The symbols move the items like this.
~: patu->pidu, livu->lati, govi->sufo, nari->mutu, sizi->geba, didu->poko, bito->tiga, rupu->pebe, safo->futo, vugi->bela, foge->patu, pizo->nuna, gege->rupu, mutu->buka, fini->gofi, pebe->lile, buka->livu, sufo->vani, bela->begu, moli->mimo, futo->pilo, nama->dagi, begu->navo, rosu->fizu, favu->doze, meti->foge, dazi->zisi, tiga->koto, baso->fini, mipo->dute, nuna->rosu, navo->zata, koto->muzi, lati->bito, dagi->ginu, lile->dazi, bele->geda, vani->mipo, gofi->rebe, teze->ropa, ginu->moge, mate->favu, dafi->didu, rebe->bele, muzi->govi, nipu->nara, dute->mate, koso->nari, mimo->pizo, ropa->nama, geda->rubo, geba->mezu, moge->lomi, susa->nipu, mezu->meti, doze->sizi, pidu->moli, rubo->dule, zisi->muvo, dule->teze, zata->razo, muvo->vugi, poko->susa, pilo->koso, nara->baso, razo->dafi, fizu->safo, lomi->gege
§: patu->muvo, livu->gofi, govi->teze, nari->nara, sizi->rupu, didu->fizu, bito->bele, rupu->doze, safo->didu, vugi->patu, foge->zisi, pizo->navo, gege->favu, mutu->baso, fini->mutu, pebe->sizi, buka->fini, sufo->ropa, bela->pidu, moli->bela, futo->poko, nama->sufo, begu->moli, rosu->razo, favu->lomi, meti->dazi, dazi->mezu, tiga->geda, baso->nari, mipo->dagi, nuna->zata, navo->mimo, koto->rubo, lati->rebe, dagi->vani, lile->geba, bele->lati, vani->nama, gofi->buka, teze->muzi, ginu->mipo, mate->moge, dafi->rosu, rebe->livu, muzi->dule, nipu->pilo, dute->ginu, koso->nipu, mimo->begu, ropa->govi, geda->bito, geba->pebe, moge->dute, susa->futo, mezu->lile, doze->gege, pidu->vugi, rubo->tiga, zisi->meti, dule->koto, zata->pizo, muvo->foge, poko->safo, pilo->susa, nara->koso, razo->nuna, fizu->dafi, lomi->mate
%: patu->vugi, livu->rebe, govi->ropa, nari->baso, sizi->pebe, didu->safo, bito->geda, rupu->sizi, safo->poko, vugi->pidu, foge->muvo, pizo->zata, gege->doze, mutu->fini, fini->buka, pebe->geba, buka->gofi, sufo->nama, bela->moli, moli->begu, futo->susa, nama->vani, begu->mimo, rosu->dafi, favu->gege, meti->zisi, dazi->meti, tiga->rubo, baso->mutu, mipo->ginu, nuna->razo, navo->pizo, koto->dule, lati->bele, dagi->mipo, lile->mezu, bele->bito, vani->dagi, gofi->livu, teze->govi, ginu->dute, mate->lomi, dafi->fizu, rebe->lati, muzi->teze, nipu->koso, dute->moge, koso->nara, mimo->navo, ropa->sufo, geda->tiga, geba->lile, moge->mate, susa->pilo, mezu->dazi, doze->rupu, pidu->bela, rubo->koto, zisi->foge, dule->muzi, zata->nuna, muvo->patu, poko->futo, pilo->nipu, nara->nari, razo->rosu, fizu->didu, lomi->favu
+: patu->moli, livu->bito, govi->vani, nari->buka, sizi->mezu, didu->susa, bito->koto, rupu->lile, safo->pilo, vugi->begu, foge->pidu, pizo->rosu, gege->pebe, mutu->livu, fini->rebe, pebe->dazi, buka->lati, sufo->mipo, bela->navo, moli->pizo, futo->koso, nama->ginu, begu->zata, rosu->safo, favu->sizi, meti->patu, dazi->muvo, tiga->muzi, baso->gofi, mipo->mate, nuna->fizu, navo->razo, koto->govi, lati->tiga, dagi->moge, lile->zisi, bele->rubo, vani->dute, gofi->bele, teze->nama, ginu->lomi, mate->doze, dafi->poko, rebe->geda, muzi->sufo, nipu->baso, dute->favu, koso->mutu, mimo->nuna, ropa->dagi, geda->dule, geba->meti, moge->gege, susa->nara, mezu->foge, doze->geba, pidu->mimo, rubo->teze, zisi->vugi, dule->ropa, zata->dafi, muvo->bela, poko->nipu, pilo->nari, nara->fini, razo->didu, fizu->futo, lomi->rupu
^: patu->meti, livu->mutu, govi->koto, nari->pilo, sizi->favu, didu->razo, bito->livu, rupu->lomi, safo->rosu, vugi->zisi, foge->mezu, pizo->moli, gege->moge, mutu->koso, fini->nara, pebe->gege, buka->nari, sufo->muzi, bela->muvo, moli->patu, futo->fizu, nama->teze, begu->vugi, rosu->pizo, favu->dute, meti->geba, dazi->pebe, tiga->lati, baso->nipu, mipo->sufo, nuna->mimo, navo->bela, koto->bito, lati->buka, dagi->ropa, lile->rupu, bele->gofi, vani->govi, gofi->baso, teze->rubo, ginu->nama, mate->mipo, dafi->zata, rebe->fini, muzi->tiga, nipu->poko, dute->vani, koso->futo, mimo->pidu, ropa->dule, geda->rebe, geba->doze, moge->dagi, susa->didu, mezu->sizi, doze->mate, pidu->foge, rubo->bele, zisi->lile, dule->geda, zata->begu, muvo->dazi, poko->dafi, pilo->safo, nara->susa, razo->navo, fizu->nuna, lomi->ginu

In the rows, 58 stands for zero.

The rows follow the links: the fewer symbols apart two items are, the more alike their rows tend to be.

Each row is also shifted at random along 4 hidden directions that mean nothing.

Each row, then its item:
[29,42,57,65,55,58,56,48,50,59,60,59,57,58,62,65,55,59,57,52,54,57,81,54,60,54,59,62,63,56,65,67,60,55,65,58,58,72,67,58,60,63,54,58,61,56,49,55,60,59,66] -> ropa
[52,66,59,56,61,55,60,65,62,65,56,58,63,58,56,45,58,57,54,55,63,63,48,59,58,59,61,56,53,65,64,53,59,59,48,57,62,50,58,64,54,51,52,56,56,62,65,59,61,59,49] -> navo
[80,64,62,45,60,61,59,51,65,51,57,56,42,60,54,58,66,64,60,63,53,57,40,65,58,66,60,52,60,62,48,50,53,59,64,57,60,49,58,48,49,55,61,60,54,57,51,61,50,54,65] -> geda
[62,69,57,45,61,60,57,61,60,58,57,58,52,60,56,63,69,59,54,59,58,60,60,67,61,57,58,52,70,64,55,54,54,57,55,57,62,63,70,57,57,54,54,62,55,58,62,68,60,53,56] -> nipu
[65,57,56,56,58,59,55,49,63,60,57,58,46,62,59,56,56,61,53,55,55,53,57,57,56,54,64,57,64,66,59,56,53,59,66,58,63,50,64,52,57,58,53,57,59,61,49,69,63,60,66] -> vani
[46,52,60,53,59,60,58,50,60,52,59,55,53,58,53,65,63,62,61,59,54,62,59,61,62,64,58,56,61,55,53,53,58,57,64,57,57,63,58,52,53,54,61,60,53,55,50,51,51,55,65] -> tiga
[34,48,57,55,55,52,55,54,45,63,56,60,60,54,63,44,63,58,57,53,58,62,60,65,50,55,62,51,48,57,59,62,59,59,59,57,56,69,49,61,59,59,52,56,63,62,54,57,62,53,61] -> gofi
[83,52,55,62,58,56,62,51,66,60,56,56,55,57,54,50,52,57,55,58,56,60,45,53,58,52,62,59,50,57,61,52,60,57,63,58,57,46,50,55,63,52,59,55,54,59,50,60,64,61,64] -> dute
[73,66,59,48,59,60,56,62,56,58,59,58,58,61,57,59,67,59,57,55,60,60,61,64,59,60,57,53,64,65,54,57,54,59,54,57,62,65,66,58,52,57,55,61,57,60,63,62,57,53,54] -> susa
[45,70,59,53,63,55,65,66,61,69,54,60,59,59,60,51,60,62,47,55,64,61,47,59,65,58,63,58,57,71,74,59,60,53,48,57,68,46,72,68,56,54,48,60,58,60,64,61,64,60,50] -> mimo
[26,60,64,53,58,53,56,63,48,63,55,61,62,57,64,54,64,63,55,54,63,60,73,63,60,64,60,56,63,64,69,65,58,54,51,56,63,71,73,67,50,60,47,60,64,57,64,53,54,55,52] -> safo
[60,62,58,66,58,68,52,61,68,44,65,54,59,64,51,71,46,53,67,55,54,50,62,47,55,60,48,64,65,54,44,52,52,64,59,59,54,52,50,49,50,58,69,55,53,57,62,57,49,62,55] -> lile
[70,55,58,63,59,54,58,66,57,59,59,54,72,55,54,45,55,52,61,54,63,68,51,56,55,56,56,56,43,52,57,51,63,62,49,57,53,59,38,64,58,49,59,53,53,61,65,47,57,56,50] -> zata
[59,58,59,67,55,67,56,58,61,47,64,57,57,64,57,67,47,54,66,54,53,47,53,48,53,60,50,64,56,54,48,59,56,64,60,59,54,49,47,51,50,64,69,55,59,58,58,52,49,63,59] -> sizi
[74,70,64,48,59,52,64,66,54,61,51,60,59,53,62,53,66,63,56,66,63,58,46,64,60,67,59,54,55,60,65,61,59,52,49,57,59,52,67,64,54,59,53,62,61,54,64,54,53,55,50] -> dafi
[89,54,55,51,62,56,68,59,54,65,57,56,62,57,55,62,70,58,51,56,60,70,55,65,72,51,58,55,54,58,67,58,66,50,56,59,61,69,67,64,67,52,58,64,53,54,58,53,65,53,56] -> nara
[56,55,55,50,55,65,65,54,49,54,62,59,54,63,59,69,67,57,58,55,54,55,46,65,60,54,53,55,51,58,51,63,62,57,63,59,59,59,57,52,59,65,68,63,60,56,52,55,59,53,61] -> livu
[46,54,61,53,59,59,58,50,60,53,59,56,50,57,53,68,63,63,61,62,53,59,61,61,64,64,58,56,65,56,55,54,57,55,65,58,56,63,64,51,56,56,59,61,54,54,51,54,50,56,65] -> rubo
[51,47,52,75,56,57,57,64,53,59,61,55,73,55,57,68,48,49,60,55,59,60,77,48,61,49,50,66,55,47,64,62,64,55,52,59,52,70,54,64,69,60,63,56,57,53,64,50,62,61,52] -> muvo
[49,66,62,55,57,50,47,65,57,57,52,58,64,51,59,39,57,56,64,64,62,59,57,62,43,65,58,52,54,52,49,51,51,64,48,56,50,59,42,60,53,55,52,51,58,61,67,59,51,54,50] -> rosu
[51,55,60,68,61,51,57,61,63,65,54,58,65,53,55,54,50,60,55,57,63,63,72,49,64,59,60,64,63,58,74,56,60,53,52,56,59,59,68,67,59,50,48,56,55,56,61,53,58,63,54] -> meti

From each start, follow one symbol. Which item do you reach?
Answers are names.
start [71,50,58,72,56,64,59,58,59,52,65,56,63,62,56,64,46,56,65,49,56,54,58,47,58,60,52,65,51,55,57,60,62,62,58,57,56,53,47,56,50,60,67,55,56,58,57,46,50,63,58]
§
sizi
start [64,54,56,58,58,59,57,49,63,61,58,58,49,60,57,54,54,60,53,55,55,57,56,55,58,53,63,59,61,64,60,54,55,59,65,58,62,51,60,54,59,54,54,56,56,62,50,66,64,60,66]
~
ginu
start [84,60,58,64,61,60,64,61,67,56,60,55,60,59,53,70,52,59,57,58,59,58,59,51,69,59,54,65,62,58,65,56,62,53,55,58,60,52,67,60,58,54,61,61,53,54,61,52,54,62,54]
§
mezu
start [51,61,59,59,58,50,56,51,65,63,50,59,49,52,60,41,51,62,55,66,58,55,47,54,52,59,67,57,56,59,63,52,53,58,61,57,57,40,56,56,59,53,49,53,58,60,52,66,61,63,63]
§
moge
start [68,67,65,51,57,49,52,64,52,61,51,61,61,53,63,40,62,60,59,62,63,58,56,64,47,67,62,50,55,59,57,58,53,59,50,55,56,59,53,63,50,58,47,55,63,61,66,58,52,55,51]
§
dafi
start [61,63,57,47,61,53,55,59,57,65,53,58,56,55,57,49,67,60,53,59,62,65,63,67,59,56,63,50,64,63,60,52,54,56,54,57,60,66,66,61,59,50,47,58,56,61,60,67,63,53,56]
%
nara
start [75,47,52,64,56,60,57,50,63,56,61,55,54,60,52,56,51,54,58,52,53,60,55,51,56,49,58,60,54,56,53,51,58,62,64,59,56,54,47,51,63,53,62,55,53,61,49,61,64,60,65]
%
ginu
start [22,61,59,59,61,55,64,66,61,65,57,56,65,57,56,57,58,58,53,55,63,65,57,57,67,58,57,59,57,62,71,57,63,52,49,58,62,58,67,68,57,51,53,59,54,56,65,52,60,58,48]
~
nuna
start [64,52,54,64,58,57,60,52,64,58,57,55,55,56,54,57,50,57,58,60,55,58,49,52,59,53,58,62,51,53,57,54,60,57,64,58,54,48,51,53,65,54,63,56,55,56,51,58,61,61,63]
+
gege
start [48,61,60,55,56,58,54,65,49,53,59,59,64,58,61,60,61,56,62,58,60,56,66,62,53,62,52,55,59,54,52,62,56,60,52,58,55,69,55,59,53,63,59,58,62,57,65,53,51,54,52]
+
susa
start [66,65,57,60,60,53,61,64,57,66,53,61,61,54,63,58,54,58,50,62,62,53,60,53,60,54,59,61,60,60,70,62,58,52,50,58,60,52,70,65,65,60,51,59,62,55,63,63,64,62,51]
+
moli
start [58,57,60,61,58,53,65,53,60,62,52,61,51,55,62,52,52,64,53,63,58,54,45,53,60,61,63,62,51,59,70,62,60,52,60,56,59,39,63,59,60,59,54,58,61,55,53,56,58,63,61]
%
gege
start [20,52,59,57,59,62,63,63,48,62,62,58,66,60,59,73,66,59,55,48,61,64,80,61,70,59,54,59,65,62,70,66,64,52,52,57,63,81,76,67,55,60,55,64,59,55,62,46,57,55,53]
§
poko
start [50,53,55,52,56,57,62,55,47,59,58,60,58,58,61,61,66,55,55,58,56,58,53,64,58,52,57,53,52,55,55,64,62,55,60,58,56,65,56,58,65,62,60,60,61,57,55,58,63,53,60]
%
gofi
start [62,60,54,64,58,58,61,66,53,62,59,60,66,58,61,60,53,53,53,54,61,54,59,53,59,50,54,62,54,58,65,65,61,55,51,57,59,56,59,63,65,62,58,58,62,58,65,58,65,60,50]
^
foge
start [49,63,57,44,59,51,57,56,54,64,49,62,50,52,61,48,69,61,50,67,60,59,53,69,56,55,64,50,61,61,60,58,54,54,57,57,58,59,66,58,65,58,49,60,61,57,56,70,65,52,59]
§
baso
start [66,61,54,61,60,59,70,65,54,66,59,59,66,61,61,59,57,57,49,51,64,58,51,56,67,52,56,62,50,65,74,65,66,52,49,58,65,52,67,68,62,59,57,60,60,57,64,53,66,61,50]
§
bela
start [41,61,57,65,59,53,52,63,62,61,54,59,61,53,58,57,50,56,56,64,61,56,73,50,57,56,58,62,67,55,64,57,54,55,53,57,55,58,65,62,63,56,52,55,58,56,64,63,60,62,52]
^
mezu
start [52,58,60,49,59,64,60,52,60,51,61,56,49,63,53,64,65,62,61,57,53,59,49,63,61,62,57,54,59,60,50,54,58,59,65,58,60,57,57,51,50,56,64,61,54,57,51,55,51,54,64]
^
livu
